Below is a small trained network, with its code and all its weights. Each question gives an input and a class and asks what happens when units are switched off, that is, made to give their printed mean instead of their output.

import numpy as np


def w(rows, s, z=0):
    codes = np.array(rows[::2]) - 128.0
    scale = np.full(codes.shape[1], s)
    scale[-1] = z or s
    return codes * scale


def f(y):
    return np.maximum(y, 0)


def log_softmax(a):
    a = a - a.max(-1, keepdims=True)
    return a - np.log(np.exp(a).sum(-1, keepdims=True))


def net(x, mask):
    res = np.array(x, float).reshape(1, 5) / 4 @ E
    y = f(res @ A[0][:, :-1].T + A[0][:, -1])
    res = res + np.where(mask, y, B[0][:, -1]) @ B[0][:, :-1]
    return log_softmax(res[-1] @ U[:, :-1].T + U[:, -1])


A, B = {}, {}
E = w([
[137,251,124,68],'x0',
[244,164,99,230],'x1',
[128,128,126,126],'x2',
[245,107,222,71],'x3',
[136,122,111,117],'x4',
],0.016)
A[0] = w([
[72,172,141,60,130],'N0',
[170,86,180,73,204],'N1',
[132,152,77,195,135],'N2',
[115,81,157,79,138],'N3',
[191,121,109,152,122],'N4',
[2,136,69,129,247],'N5',
[233,148,143,181,13],'N6',
[130,36,122,156,254],'N7',
[210,155,186,76,127],'N8',
[134,252,115,82,181],'N9',
[139,113,66,185,188],'N10',
],0.017,0.0084)
B[0] = w([
[181,137,129,39,201],'N0',
[29,133,192,64,199],'N1',
[79,224,92,205,184],'N2',
[83,149,189,117,174],'N3',
[189,104,146,160,172],'N4',
[206,41,134,130,252],'N5',
[158,19,84,149,196],'N6',
[99,103,230,194,200],'N7',
[158,128,116,48,210],'N8',
[150,154,9,93,219],'N9',
[132,173,135,225,189],'N10',
],0.013,0.032)
U = w([
[157,6,174,148,233],'0',
[209,80,88,85,226],'1',
[25,117,197,101,56],'2',
[154,217,163,39,2],'3',
[139,163,168,199,89],'4',
[138,208,50,143,84],'5',
],0.014,0.007)

Each question gives the input, the list of numbers given to net, and the class t.
The units are the neurons (one row each of A and B). Each row of codes is followed by its name. A weight is (code - 128) times the scale printed after its matrix; where a second scale follows, it is the last column's (A, B and U).
mask holds one flag per neuron, in row order. A switched-off neuron (its flag False) gives its mean, the last column of its row in B, instead of its output. The means were averaged over made-up inputs and are rounded, as every weight is.
A unit's drop is (log p(t) with every unit on - log p(t) with that unit switched off) / (log p(t) with every unit on - log p(t) with every unit switched off).
The circuit of an input: a set's keep is (log p(t) with only the set's units on - log p(t) with every unit switched off) / (log p(t) with every unit on - log p(t) with every unit switched off). Starting from all 11 units, units are removed one at a time, each time the one whose removal leaves the highest keep (on an exact tie, the one counted first), for as long as the keep stays at least 0.8.
units of the circuit, in order: the units of the circuit, biggest drop first
k most important neurons: the k neurons with the biggest drops, biggest first
drop of u: that unit's drop, to one decimal
input [7,0,-8,2,2], class 3: units of the circuit, in order -> (N5)
input [0,-8,-7,4,-3], class 2: 3 most important neurons -> (N1, N9, N3)
input [1,6,0,-8,2], class 5: 2 most important neurons -> (N7, N2)
input [5,6,-6,0,6], class 5: 2 most important neurons -> (N5, N2)
input [-7,-4,8,1,1], class 2: 2 most important neurons -> (N6, N3)
input [0,1,8,0,-6], class 4: 4 most important neurons -> (N5, N9, N6, N1)
input [-4,7,3,-1,3], class 4: 3 most important neurons -> (N2, N5, N10)
input [-1,6,-5,8,-1], class 0: 2 most important neurons -> (N9, N6)
input [5,-1,7,1,2], class 3: 3 most important neurons -> (N5, N6, N4)
input [-5,3,2,0,-6], class 4: 2 most important neurons -> (N5, N10)
input [0,8,-8,-4,8], class 4: 2 most important neurons -> (N9, N10)
input [-4,-1,1,6,8], class 2: 2 most important neurons -> (N1, N5)
input [0,-8,2,6,-3], class 2: 2 most important neurons -> (N1, N9)
input [6,-5,5,2,5], class 3: most important neuron -> (N6)
input [2,-8,-4,2,0], class 3: drop of N0 -> 0.4
input [-8,6,-3,0,-7], class 4: drop of N2 -> 0.5
input [3,-1,-5,4,-8], class 3: drop of N5 -> 0.1
input [-8,3,-8,-1,-7], class 4: drop of N5 -> 0.2
